In the rows, zero is written as 128.
Each name stands for a flat space through zero: a line, a plane or more. A row that begins with a name and a colon came from that space; any other row is followed by the name of the space it lies nearest, among the names in its block.
jm-rm: [144 150  76 119 161 145 150  78 115 135 167 125 135 142 173 142 118 112
 121  79 106 123 165 117 112 132 126 179 122 162 116 127 122 125 125 140
 129 193  88 154 139 145 153 106 121  87 131 107 130 157  84 146 171 109
 140 176 103 171 112 138 146 118 109 142]
rl-bd: [131 151 129 115 143 178 121  92  90  88 151 111 104  85  96 139 206 221
 162 177 145 103 140 101 184 138 120 151 151 112  94 147 145 152 170 116
 130 149 112 215 114 111 121 107 139 129 137 134 144 124 118  93  98 153
 166 201 135 188 175  98 150 217  99 252]
[133 125 141 155 123 109 124  97 156 122 123 123 105  77 132 115 123 138
 106 156 158 149 129 158 144 121 111 125 135 142 139 135 106  75  99 128
 125  91 105 113 106 111 121 127 133 136 126 126 128 123 174 117  89 131
 128 117 150 154 150 156 115  95 112 136]
jm-rm
pq-bs: [126 125  98 141 107  92  96 144 147 101 136 125 140 140 110 153 129 136
  96 132 125 140 142 120 110 112 112 125 134 139 136 152 175 127 152 125
 105 124 144 156 112  96 112 112 146 122 117 144 115  89 122 148 145 114
 118 130 102  86 136 106 119 116 105 126]
hd-qq: [ 65 117 128  87 125 132 157 120  74  99 134  81 143 168 131 151 148 137
  94 228 107 146 139 141 157 129 127 165  80 177 116  82  93 114 185 124
 188 168  96 134 156 180 147 133 109 162  77  97 140 148 102 149 118  82
 169  66 148 120 124 141 144 147 162 170]
dl-sq: [145 163 104 135 155 141  91  82 140 143 181  71  75 213 129 121 174  98
 168 134 127 105  85 124 131 162 179 152 134 176 168 111 152 152 130 134
  98 132 162 103 145 187  60  92 153 107 112  85 135 110 186 133  87 139
 167 101 128  91 173 121 167 140 138 156]
qd-jj: [127 122 157 107 123 119 124 152 129 114 127 142 119 150 108 134 113 146
 131 145 105 142 125 115 123 153 150 121 132 121 130 130 116 110 133 136
 130 107 134 104 144 133 148 131 114 101 139 135 137 145 128 113 159 122
 118 133 121  98 147 137 141 122 145 143]
rl-bd: [121 136 133 121 126 130 126 126 115 122 134 136 123 126 116 135 149 147
 140 142 137 124 134 114 144 136 122 131 144 127 131 127 131 127 132 138
 123 128 130 135 118 133 123 125 133 126 124 132 139 120 120 113 130 136
 134 148 108 144 133 120 128 150 126 161]
cc-br: [124 137 148 115 123 129 118 135 136 124 129 121 127 130 145 128 109 124
 131 138 129 123 138 142 124 106 126 133 129 129 153 122 133 127 157 133
 111 117 108 143 127 122 121 124 132 134 134 127 122 126 128 130 136 125
 128 135 136 141 138 121 146 128 127 128]
sd-mj: [104  50 127 111 161 118 139 120 142 204 172 130 126 132 121 144  99 124
 132 142 114 114 102 161 100  47  93 109 122 131 102 137  81 127 104 144
  92 130 186  89 111 116  96 120 118  90 139 131 156 150 161 126 159 117
 128 116 131 110 136 111 107 154 145 153]
[135 122 130  77 140 119  97 105  93 140 139 133 115 121 131 166 185 143
 114 172 142 143 117  97 130 153 138 144 114 108 150  98 136  99 127 131
 120 133 104 167 142 122 137 136 143 167 143 110 122 103  80  95 153 138
 143 158 127 102 120 115 144 110 123 119]
hd-qq
bz-nj: [121 145 113  54 115 112 194 129 161 164 135 111 124  73 149 167 150 115
 150 145 150 145 101 155 149  95 180 132 141  29  73  87 155 191 165 100
 115 145 152 141 152 113 152  83 207 153 171 171 168 163 139 152 116 190
 169 145 139 109 149 107 122 140 119 112]
bz-nj: [124 121 133 138  95 134 133 143 136 138  94 114 128 114 134 118 131 120
 108 124 151 128 119  90 139 125 130 122  99 149 147 150 147 131 114 123
 113 147 133 135 131 134 125 134 131 150 111 135 121 143 135 120 154 121
 149 142 125 155 111 117 129 107 106 167]
dl-sq: [121 106 133 111 127 116 128 145 131 122 132 144 135 116 129 135 104 106
 138 129  98 139 133 132 122 111 117 132 126 119 108 135 113 121 119 135
 138 131 126 140 142 108 147 139 123 114 121 136 147 121 134 115 126 103
 146 127 108 132 132 122 115 114 119 124]
sd-mj: [135 180 126 159  90 137 106 145 122  49 102 121  95 107 126 105 140 128
 124  96 131 132 143  87 148 191 161 159 140 133 156 105 148 123 140  98
 156 140  78 169 158 143 163 114 148 163 127 111 102 114 117 147 105 148
 149 137 127 155 117 145 139  96 122 117]
hd-qq: [133 110 125 131 116 100 156 119 141 113 130  76 124 123 133 128 130 133
 144 171 147 117 128 122 122 103 138 126 134 127 141 123 122 108 171 121
 117 167 112 108 132 162 118 148  96 140  95 116 127 142 165 155 156 100
 112 113 108 136 120 134 154 127 149 124]
[133 127 139 133 129 114 124 153 141 141 112 132 143 141 148 125 107 100
 129 110 118 139 123 154 117 127 132 129 123 128 137 107 123 117 121 129
 125 123 147  92 138 136 133 125 119 126 120 129 128 131 138 143 130 126
 105 101 124  99 129 133 112 118 136  89]
rl-bd
[146 110 131 134 161 129 123 154 129 142 117 135 122 108 110 159 139  97
 114 141 137 137 141 145 117 128 122 120 123 104  97 145 126 132 128 125
 103 164 152 120 141 182 121 143 143 129 142 121 140 133 135 130 135 134
 109 110 136 139 117 100 131 144 123  98]
bz-nj
[ 93 173 137 161 132 194 126  91 111  96  41  48 128 144 205 129 125 155
 162 179 175  98 109  92 148 141  60 143 136  97 182  95 150 106 111 122
 141 193 150 139 121 142  70  88 195 123  82  81 160 131 116 120 144 134
 128  82 191  90 147  80  42 132  93 180]
bz-nj
[124 130 147 112 140 143 153 121  98 143 126 127 117 130 136 115 129 123
 140 135 128 134 115 154 127 127 123 121 131 103 151 118 100 121 115 140
 134 124 110 107 140 147 139 139 123 144 120 100 130 157 134 120 117 139
 141 119 144 151 116 122 130 128 145 131]
pq-bs
lp-dj: [ 84 129 117 149 127 161 145 163 153 113 139 112  82 112 142  80 134 112
 115 132 131 106 132 148 151 143 126 140 133 126  92 139 158 120 169 153
 141  97  91 167 127 146 133 170 166 143 133 109 128 115 143 136 132 112
 132 117 129 116 137 148 129 130 128 114]
cc-br: [120 124 120 138 145 135 123 124 133 125 126 129 123 129 128 146 143 131
 139 123 126 128 114 120 118 138 123 130 135 126 124 125 126 134 112 119
 138 127 125 123 126 154 136 135 123 128 127 114 123 115 139 111 147 119
 130 113 129 124 127 130 124 149 129 124]
[141 134 137 111 137 165 147 126 103 132 134 153 124 176 141 161 134  96
 117  78  83 111 152 113 137 135 150 138  98 142 110 104 155 160 162 123
 132 177 159 149 151 151 163 100 117 126 140 100 142 179  83 151 135 135
 146 145 106 128  99 114 138 149 113 121]
jm-rm
[117 138 139 106 126 155 112 101  95 102 162 112 105  89 123 132 162 181
 148 151 140 102 124 107 172 133 123 156 121 125 114 144 130 149 158 124
 132 139 126 182 114 126 107 126 137 111 125 142 151 109 105 110 119 138
 165 175 133 170 146 120 150 178 118 217]
rl-bd

Each name stands for a flat space through zero: a line, a plane or more. A row that begins with a name and a colon came from that space; any other row is followed by the name of the space it lies nearest, among the names in its block.
jlmr: [112 128 141 147 141 144  47  64 143 201 127 105  97 109 128 150 107 125
 103 191 165 145 199  76 100 190 140 166  78  19  61 152 115 215 143 112
 137  81 133  76 177 199 147 103 144 183 105 169 169 106  81 142 160 155
  93  90 148 199  79  56  76 127 123 135]
dcqf: [111 135 155 126  95 113 146 134 119 136 121 126  98  99  93 136 132 104
 128 142 152  88  96 109 114 141 136 158  83 145 109 104 110 143 152 161
 149 152 133  91 144 146 110 105 142 153 121 141  81  81  93 159 117 133
 139 163 154 141 137 149 146  97 163 107]
pgsg: [ 90 164 152 138  98 124  58  86  78 152  92  61 145  80 168 125 128 128
 193 216 184  84 151 166 121 118 115 199 142 124  86  86 138 104 164 146
 131  83 128  87 105 157 131  79  99 151 108 138  53 169 213 105 127 122
 153 151 138 171 154  41  87  98 151 177]
dtjc: [101 182 126 188 109 123 163 137 112 113  96  97 113 133 154  68 164 117
 160 117 116 142 128 148  97 131 137 121 159 142 145  98 118 105 154  97
 107 125 181 105 120 154 145 101 111 120 186 163 127 100 113 127  92 139
 172  94 155 102  86 111  99 130 121 123]
cdgn: [143 160 114 132 143 165 119 149  98 117 191 130 156 133 130 144 102 118
 158 113 190 139 127 143 106 133 117 155  79 117 131 163 145  92 154 173
  97 153 151 169 118 100 157 148 157 116 143 174 136 123 111 109  95 102
 100  72 154 120 112 140 143 139 149  98]
pbjg: [131  83 136 122 159 108  92 107 163  88 147 134 103  87 159  93 154  80
 138  81 149 103 104  91 132 126 120 150 171 131 189 168  86 115 142 108
 156 105 135  80 135 110  83 152 132 182  88 117 112 135 130 106 131 165
 130 103 177  97  47 116 127 139  75 165]
pgsg: [113 119 120 116 131 131 137 142 124 127 138 137 120 124 137 128 123 142
 118 106 120 121 141 126 139 134 130 137 129 126 139 124 126 125 117 118
 139 129 125 137 136 114 131 116 118 128 130 129 135 131 109 130 127 130
 130 131 132 129 122 139 143 130 137 142]
lqlz: [120 124 126 136 132 139 136 118 130 106 122 126 142 115 126 121 128 122
 121 123 126 118 105 123 138 137 132 125 109 108 140 112 132 142 129 137
 121 119 125 138 117 129 119 132 125 121 115 140 120 123 116 112 121 132
 132 114 141 139 130 139 141 115 135 135]
tzfs: [121 115 140 116 128 119 106 107 144 108 143 118 128 135 132 152 114 144
 122 112 116 135 125 152 113 105 113 130 137 131 123 115 141 114 112 122
 124 123 130 120 102 110 141 113 133 124 133 143 151 147 112 141 117 149
 124 147  94 127 124 118 134 151 149 124]
[133  86 133 132 127 103 114 128 148 116 122  92 122 113 143 110 115 117
 128 135 118 133  96 119 134 109 119 152 147 119 126 118 123 148 123 115
 151 135 124 129 137 110 131 155 146 140 127 136 101 128 132 105 131 136
 120 131 151 127  96 121 123 130 137 113]
pbjg
jlmr: [135 137 121 114 109 133 158 165 124 100 125 118 143 130 130 115 130 138
 137 116 127 127 105 148 144 101 118 116 162 163 162 122 138  92 132 140
 129 148 132 158 102 100 122 154 134 116 137 116 125 137 142 116 125 114
 147 159 121 101 141 147 140 131 129 132]
dtjc: [128 102 153 109 135 134 145 127 124 128 123 157 146 120 108 114 117 131
 117 130 138 135 129 121 162 125 152 133 134 124 102 131  94 141 121 148
 124 114  84 131 151 112 119 131 122 116 105 113 117 149 122 133 171 108
 124 184 122 147 162 150 138 129 127 126]
[110 164 159 128  83 119 122 138 109 170 206 143 194 127 106 159 155 117
 116 117 177  91 118  68  94 109 144 154 125 110  67 210 138 125  75 172
 124 115 112 137 142 116 138 195 130 104 126 146 139 111 137 122 100 103
 142  84 173 145 126 161  97 122  65 100]
cdgn
pbjg: [146  45 157 122  93  82 113 181 144 143 109  68 128 151 102 138 137 155
 125 153  94 154  99 129 132  98 134 163 135 106 149 103 147 165 111  93
 162 170 104 120 105 114 163 139 152 144 159 148 102  78 129 109 126 167
 105 120 105 164  84 141 124 137 153 134]
[171 106 112 110 145 128  93 166 161 130 145 131  90 158 143 164 121 141
 100 130 112  87 162 125 114 132  82 149  88 102 138 158 130 122 124 139
 167 139 115 162 149 137 108 120 152 167 119 114 125 143 138 130 112 131
  88 112 151 120 131 139 109 134 132 131]
dtjc
zddp: [139 128 126 127 134 143 131 131 132 135 138 130 127 134 129 113 131 114
 135 134 142 124 128 115 131 136 136 116 134 132 114 127 138 135 137 119
 135 126 130 143 135 136 137 132 140 128 119 117 126 121 142 123 139 146
 118 119 131 123 137 122 129 133 136 126]
[124 193  87 169  64 150 188 145  84 158 131 129  65 127 128 187 120 131
 138 168 129  99 166 125 111 111 163  69 124 159 127 167 115  95 141  92
 113 138 142 133 139  75  62 137 128 127 116  77 140 122 148 181 157  92
 133 147 104 120 159 118 189 137 129 142]
pbjg
[ 96 147 138 154 152 154  46  42 144 209 139 130 100  92 102 140 104 129
  86 203 157 129 198  49  72 176 135 165  85   8  49 161 118 234 124  99
 130  67 154  69 172 212 128 114 137 181  81 196 177 116  76 135 157 161
  94  84 157 220  85  57  74 121 129 134]
jlmr
lqlz: [133 116  98 109 101 156 130 154 106 100 129  83 149 141 110 129 119 152
 116 122 151 129 114 148 160 143 118  88 138 108 168 101 143 127 131 105
  86 124 144 135 126 153 127 139 149  75 119 100 151 116 138 137 125 137
 184 130 174 140 142 131 125 129 102 138]
[111 128 137 113 111 135  98 108  93 129 125 123 121 115 145 136 119 126
 154 137 149 127 153 136 139 137 131 171 115 111 113 119 136 123 123 136
 149 113 123 118 147 120 133 109 121 126 129 126 139 157 144 136 121 118
 127 144 150 143 129 127 133 122 148 142]
pgsg
[137 183 158 131 107 125  88 118  99 151 105  86 152 108 144 136 160 129
 154 207 159  84 138 157  81 113  99 164 125 129  91 111 128 116 158 146
  99 107 128  79 110 167 126 107 104 143 110 120  76 127 199 109 131 126
 165 128 137 149 143  44  91 114 128 130]
pgsg
